Below is a small trained network, with its code and all its weights. Each question gives an input and a class and asks what happens when units are switched off, that is, made to give their printed mean instead of their output.

import numpy as np


def w(rows, s, z=0):
    codes = np.array(rows[::2]) - 128.0
    scale = np.full(codes.shape[1], s)
    scale[-1] = z or s
    return codes * scale


def norm(h):
    return h / np.sqrt((h * h).mean(-1, keepdims=True) + 1e-5)


def f(y):
    return np.maximum(y, 0)


def log_softmax(a):
    a = a - a.max(-1, keepdims=True)
    return a - np.log(np.exp(a).sum(-1, keepdims=True))


def net(x, mask):
    res = np.array(x, float).reshape(1, 8) / 4 @ E
    u = 0
    for l in range(3):
        y = f(norm(res) @ A[l][:, :-1].T + A[l][:, -1])
        res = res + np.where(mask[u : u + 9], y, B[l][:, -1]) @ B[l][:, :-1]
        u += 9
    return log_softmax(norm(res)[-1] @ U[:, :-1].T + U[:, -1])


A, B = {}, {}
E = w([
[128,125,129,128,129,128,128],'x0',
[128,131,126,127,126,128,129],'x1',
[177,133,101,214,142,68,89],'x2',
[137,148,11,97,240,184,90],'x3',
[255,204,164,142,127,217,172],'x4',
[128,124,130,128,130,129,127],'x5',
[127,130,127,128,128,128,129],'x6',
[62,143,115,196,117,203,97],'x7',
],0.0094)
A[0] = w([
[113,113,79,80,190,147,113,66],'L0N1',
[204,160,91,122,160,206,143,96],'L0N2',
[177,153,52,204,190,71,97,69],'L0N3',
[161,129,98,76,160,91,136,103],'L0N4',
[70,154,82,186,149,214,99,83],'L0N5',
[156,125,48,103,197,164,116,1],'L0N6',
[49,127,49,95,182,87,114,133],'L0N7',
[81,147,117,7,163,194,140,65],'L0N8',
[187,125,100,35,173,82,112,65],'L0N9',
],0.021,0.0064)
B[0] = w([
[82,206,143,160,88,122,107,198],'L0N1',
[156,108,124,57,190,52,31,217],'L0N2',
[153,28,146,166,27,223,130,222],'L0N3',
[110,146,81,128,165,124,193,183],'L0N4',
[119,128,83,147,204,99,253,226],'L0N5',
[71,221,173,184,89,139,100,201],'L0N6',
[187,122,138,63,190,71,48,253],'L0N7',
[163,13,147,178,31,217,132,216],'L0N8',
[108,118,96,154,206,104,227,207],'L0N9',
],0.024,0.014)
A[1] = w([
[197,193,159,82,170,213,117,87],'L1N1',
[128,146,91,108,106,124,126,25],'L1N2',
[106,164,87,114,172,138,226,65],'L1N3',
[208,163,130,144,124,143,163,80],'L1N4',
[85,121,115,52,122,156,150,55],'L1N5',
[106,208,214,118,76,102,158,107],'L1N6',
[82,194,130,113,95,121,145,4],'L1N7',
[131,157,87,113,104,138,138,73],'L1N8',
[87,128,79,152,144,105,253,96],'L1N9',
],0.018,0.003)
B[1] = w([
[128,55,101,130,200,135,61,144],'L1N1',
[156,182,42,67,153,209,140,128],'L1N2',
[253,121,168,209,210,98,232,209],'L1N3',
[4,57,106,110,159,117,94,159],'L1N4',
[230,70,56,231,157,76,102,133],'L1N5',
[178,195,136,158,70,67,190,165],'L1N6',
[129,173,162,182,118,88,80,131],'L1N7',
[143,121,133,124,129,137,96,128],'L1N8',
[121,146,109,137,239,89,253,253],'L1N9',
],0.013,0.011)
A[2] = w([
[222,162,141,53,183,136,88,103],'L2N1',
[126,75,106,102,11,239,166,77],'L2N2',
[68,233,88,160,132,165,76,10],'L2N3',
[154,137,208,179,150,153,135,123],'L2N4',
[79,215,148,158,135,159,99,3],'L2N5',
[140,137,125,4,177,66,18,30],'L2N6',
[173,96,125,147,186,119,106,110],'L2N7',
[128,120,145,126,129,110,115,110],'L2N8',
[141,249,104,93,68,93,127,20],'L2N9',
],0.02,0.002)
B[2] = w([
[38,107,100,120,81,109,109,201],'L2N1',
[220,89,134,206,99,163,57,198],'L2N2',
[115,164,254,151,111,136,165,148],'L2N3',
[155,119,105,72,142,114,127,194],'L2N4',
[120,192,170,129,58,132,172,144],'L2N5',
[71,140,83,28,115,91,61,237],'L2N6',
[104,178,125,96,98,137,136,254],'L2N7',
[144,158,102,99,131,160,130,150],'L2N8',
[65,190,184,141,150,220,96,147],'L2N9',
],0.024,0.014)
U = w([
[78,108,83,6,121,58,4,191],'0',
[150,115,88,153,246,96,225,182],'1',
[228,12,145,202,64,183,39,146],'2',
[108,225,240,160,86,133,94,4],'3',
],0.013,0.00034)

Each question gives the input, the list of numbers given to net, and the class t.
The units are the neurons (one row each of A and B). Each row of codes is followed by its name. A weight is (code - 128) times the scale printed after its matrix; where a second scale follows, it is the last column's (A, B and U).
mask holds one flag per neuron, layer by layer. A switched-off neuron (its flag False) gives its mean, the last column of its row in B, instead of its output. The means were averaged over made-up inputs and are rounded, as every weight is.
A unit's drop is (log p(t) with every unit on - log p(t) with that unit switched off) / (log p(t) with every unit on - log p(t) with every unit switched off).
most important unit: the unit with the biggest drop
top k neurons: the k neurons with the biggest drops, biggest first
drop when u is switched off: that unit's drop, to one decimal
input [-6,-3,1,6,6,4,-7,-5], class 0: most important unit	L0N2
input [4,-7,-7,4,2,-4,-2,8], class 1: top 2 neurons	[L0N5, L0N3]
input [7,-8,-5,-1,0,-4,2,-5], class 1: top 4 neurons	[L0N9, L0N3, L1N9, L0N4]
input [3,7,3,8,8,5,5,-6], class 0: top 3 neurons	[L0N2, L0N5, L2N6]
input [-7,5,-6,-2,8,4,0,8], class 0: top 4 neurons	[L0N2, L0N9, L0N3, L0N4]
input [7,-7,5,-8,-1,6,-4,-8], class 1: top 2 neurons	[L0N7, L0N2]
input [-7,-7,0,-2,8,-2,-7,-8], class 0: top 2 neurons	[L0N2, L0N5]
input [0,-8,-2,8,-1,-4,4,1], class 3: top 2 neurons	[L0N6, L0N1]
input [-1,6,-6,2,5,-7,0,5], class 2: top 2 neurons	[L0N8, L0N7]
input [8,1,5,-1,3,8,5,-4], class 2: top 2 neurons	[L0N3, L0N5]
input [8,-1,2,-6,7,-6,6,2], class 0: top 2 neurons	[L0N5, L0N6]
input [8,8,-6,3,-1,-1,-1,-5], class 2: top 3 neurons	[L0N8, L0N5, L2N2]
input [-5,2,1,7,-1,-5,-1,-4], class 3: drop when L0N1 is switched off	0.8
input [0,-2,-3,3,0,-6,3,-7], class 1: most important unit	L0N9
input [4,2,-1,-6,2,6,8,5], class 3: drop when L0N5 is switched off	1.3
input [-5,3,-7,5,0,-1,0,-5], class 2: drop when L2N1 is switched off	0.0
